Each row has a hidden trait or not; one of two labels after the row says which. A new part has a new trait and new labels.
In the rows, 128 means zero.
[144 129  75  95  95 105 109 113 164 170  97 146 126 134 181  76  62 150
 103 105] : (50)
[123 162 104 110 112 136 136 114 118 123 224 173 165 121 163 120  88 124
 154 143] : (50)
[125  91 149 151 145 108 113 122 144 125 170 103 102 171 108 194 151 135
 124 139] : (50)
[145 151 141 110 151 125 160 114  74 107 169 186 163 114 100 187 151 122
 115 170] : (50)
[163 122 126 130 129 106 129 114 130 147 126 142  92 133 130 193 114 160
 126 123] : (50)
[142 186  72  90 128 114  99 117 124 142  86 190 138 117 182  76  88 187
 105 118] : (50)
[139 190 143  87 138 119 169 130  84 111  99 174 144 107 113 138 134 156
 107 131] : (59)
[107  91  98 173 130 127  70 132 178 120 154  51 108 185 128 113 135 137
 182 132] : (59)
[155 163 139 127 129 142 159 133  93 113  85 147 139 107 102 144 143 138
 128 139] : (59)
[155  92 135 160 136 114 129 130 123 121 212 131 120 153 129 220 123 137
 163 145] : (50)
[122 186 161 120 131 134 161 131 100  92 162 132 160 138  77 139 164 128
 115 177] : (59)
[112 114  86 107 108 109 105 112 165 157 162 127 113 149 167  84  79 141
 117 124] : (50)
[215 185 172  66 103 109 237 112  75 123 192 199 159 116  92 234  96 129
  79 177] : (59)
[105 121 128 123 106 108 117 112 176 152 169 109 111 154 134 118 113 116
 107 128] : (59)
[145 115  76 120 102 111 102 125 159 143 221 142 120 150 188 127  54 159
 170 130] : (50)
[148 144 124 135 141 137 156 141  95  91 179 142 134 142 109 172 132 157
 161 168] : (59)
[149 175  96 110 121 134 145 124  96 119 178 203 158 111 160 129  95 155
 136 158] : (50)
[146 142 137 147 123 146 156 126  96 122 138 151 146 117 107 167 148 108
 122 168] : (50)
[136 140 177 110 107  83 165 106 148 156 143 109 103 161  89 192 133 123
  65 149] : (59)
[ 95 165  87 104 102 112  93 104 180 147 165 119 140 173 162  58  89 142
 114 134] : (50)
[102 130  85 124 110 118  73 122 165 158  67 112 123 134 168  37 105 142
 119  95] : (50)
[185 139 179  78 106  83 194  78 122 156 221 177 156 154 100 255 105  89
  41 165] : (50)
[134 120 105 130 105 117 135 127 137 130 170 121 146 145 132 126 108 116
 152 161] : (59)
[ 95 145  82 105 125 109  87 109 165 132 198 128 136 165 168  84  93 151
 137 130] : (50)
[116 185  75  95 138 128 122 138  92 116  88 193 151 101 161  55 105 183
 129 139] : (59)
[ 96 151  98 136 108 132 109 120 137 121 235 147 158 151 167 100  97 122
 172 147] : (59)
[123 155 123 114 121 118 143 113 112 126 174 156 168 140 114 138 131 109
 113 173] : (59)
[139 134 145 136 141 141 154 141 101 108 112 132 118 111  95 146 154 139
 129 151] : (59)
[143 165 111 120 129 146 137 124  96 128 129 203 155  94 160 122 112 145
 119 133] : (50)
[165 196 118  96 127 111 160 134  89 108 110 187 177 121 124 141 118 157
 120 155] : (59)
[196 207 180  67  82 120 233 107 102 127 175 169 195 125  85 193  99 101
  73 177] : (59)
[178 159 160 102 105 103 181 107 117 143 155 151 122 135 100 207 110 134
  92 153] : (59)
[159 134  79 115 129 130 106 134 122 147  77 184 123 103 181 104  88 179
 122 107] : (50)
[141 203 131  85 123 118 169 128 102  98 132 151 175 135 102 119 123 151
 116 166] : (59)
[129 166  71  98  96 112  87 111 167 158 104 139 144 139 182  52  69 156
 126 107] : (50)
[ 98 158  98 128 107 152 117 132 134 112 185 136 164 131 154  55 106 123
 155 150] : (59)
[138 127 138 130 140  95 120 107 133 136 164 140 111 156 114 198 133 143
 117 141] : (50)
[ 86  91  66 204 150 145  60 152 130 105 116  95 128 144 139  77 164 140
 217 147] : (59)
[167  88 145 151 141 116 160 137 107 119 206 143 104 134 119 238 127 145
 156 144] : (50)
[141 130 142 115 149 105 148 128 114 108 163 137 110 144  94 191 135 159
 121 153] : (50)
[149 196 141  82 122 128 159 120 111 133 100 172 126 113 134 119 107 163
  77 118] : (59)
[153 126 131 148 123 137 149 125 117 130 149 139 115 131 116 185 127 132
 147 147] : (50)
[133 203 133  74 108 125 174 128 120 124 114 146 138 133 124  79 101 152
  79 135] : (59)
[108 235  83  98 124 124 115 133 108 120  82 187 160 118 155  40 116 177
 134 137] : (59)
[162 183  94  78 119 119 148 107  96 130 188 232 171 114 176 134  70 162
 120 142] : (50)
[148 115 101 112 100 111 126 123 164 165 127 125  88 138 174 114  53 163
 121 106] : (50)
[159  96 137 139 172 122 137 138 100 103 163 141  92 119 110 167 145 164
 151 134] : (50)
[104 127 105 137  99 112 120 126 158 132 187  98 156 171 130 100 109 107
 149 165] : (59)
[131 158 128 120 151 127 141 143  88  91  97 143 147 123  96 129 157 157
 139 148] : (59)
[159  82 138 110 146  82 147 124 121 144 132 136  77 129 112 200 119 161
 110 124] : (50)
[124 107 141 139 127 111 116 113 160 130 169  83 116 169 108 166 135 123
 135 137] : (50)
[140 103 153 129 121  95 143 121 156 131 191  90 112 179  97 197 122 123
 117 149] : (59)
[137 118 135 146 114 131 116 106 156 136 210 124 152 158 140 174 117  91
 138 141] : (50)
[180 160 135 120 121 137 182 136  93 104 169 159 138 118 108 182 118 150
 142 164] : (59)
[150 102 133 124 128  97 142 108 133 156 139 127  80 142 115 190 117 147
 102 132] : (50)
[147 122 109 132  71 125 124 116 177 174 164 116 115 141 177 109  71 117
 125 120] : (59)
[116  89 112 119 119 126 114  98 148 154 166 123 127 138 145 112 107 101
 100 134] : (50)
[145 118 125 128 124 105 130 103 138 157 145 141  96 143 127 172 116 139
 108 133] : (50)
[103 150 110 108 119 110 128 116 128 115 255 163 168 150 153 123  97 121
 144 157] : (59)
[100 230  81 106 114 135 110 135 126 119  80 152 163 125 150  25 118 163
 151 129] : (59)
[109 104 135 144 135 111 117 127 139 109 199  90 135 173 107 161 142 114
 162 150] : (59)
[155 146 132 104 156 114 142 126  97 104 147 153 120 131 105 170 134 170
 123 146] : (50)
[110 124 106  98 109 108 119 103 154 165 146 132 109 141 157  91  91 127
  90 120] : (50)
[160 182  79  90 120 132 145 131  92 130 103 213 157  97 172  95  83 172
 117 134] : (50)
[126 128 115 124  98 104 124 114 173 145 182 100 143 175 130 130 103 109
 122 154] : (59)
[160 136 155 103 112 104 145  88 136 152 221 167 151 142 132 216 103  96
  85 141] : (50)
[187  93 114 132 112 107 123 109 147 144 188 142 139 153 145 205  82 120
 134 147] : (50)
[168 166  98 109 122 130 152 128  95 116 142 185 159 116 131 144 106 154
 135 166] : (50)
[169 182 104  87 111 109 175 145 103 114  89 150 150 141 118 119  96 176
 129 160] : (59)
[102 120 115 155 122 120  97 123 155 151 142 128 105 136 151 116 126 131
 130 125] : (50)
[128 102 138 134 113 104 136 113 150 160 121  92  78 156 107 154 124 130
  98 138] : (50)
[113 157 130 131 141 125 106 130 135 120  57 106 121 147 104  98 158 156
 108 126] : (59)
[163 114 164 100 111  87 174 105 142 148 198 119 115 170 101 219 105 117
  81 146] : (50)
[147 149 132 117 142 109 143 111 105 124 161 165 133 134 110 191 136 142
 122 153] : (50)
[184 148 154 112  96 113 185 116 127 145 152 136 115 134 105 201 101 133
 102 150] : (59)
[138 117 170 120 108 112 197 155 125 117 130  95 121 136  70 137 140 124
  81 180] : (59)
[124 135 121 122 131  95 109 123 148 138 112 117 102 155 132 129 119 171
 107 122] : (59)
[ 98 139  99  99 113 118 104  96 160 147 193 138 126 154 156  75  90 122
 104 134] : (50)
[142 190  83  98 117 139 138 132 102 115 132 193 173 113 165  76  90 156
 131 142] : (59)
[164  92 159 148 137 103 141 123 128 126 203 131 107 156 118 250 126 137
 133 142] : (50)
[126 122 159 150 149 124 151 131 100 104 181 129 124 144  96 197 157 127
 138 155] : (59)
[150 171 174  97 121 110 168 115 122 136  66 125 132 136  76 149 150 124
  52 142] : (59)
[149  80 132 168 115 125 147 130 152 140 164  86  96 155 123 185 120 119
 171 128] : (59)
[159 148 158 119 139 139 168 127  78 119  84 155 137  89  89 167 156 120
 112 133] : (50)
[170 158  96 117 111 134 157 124 103 115 181 173 173 129 134 151  98 131
 150 178] : (59)
[138 157 129 133 137 136 146 131 106 104 150 139 132 138 109 156 143 149
 150 160] : (59)
[118  92  98 160 139 129  74 116 152 136 164 128 118 141 158 133 124 134
 150 124] : (50)
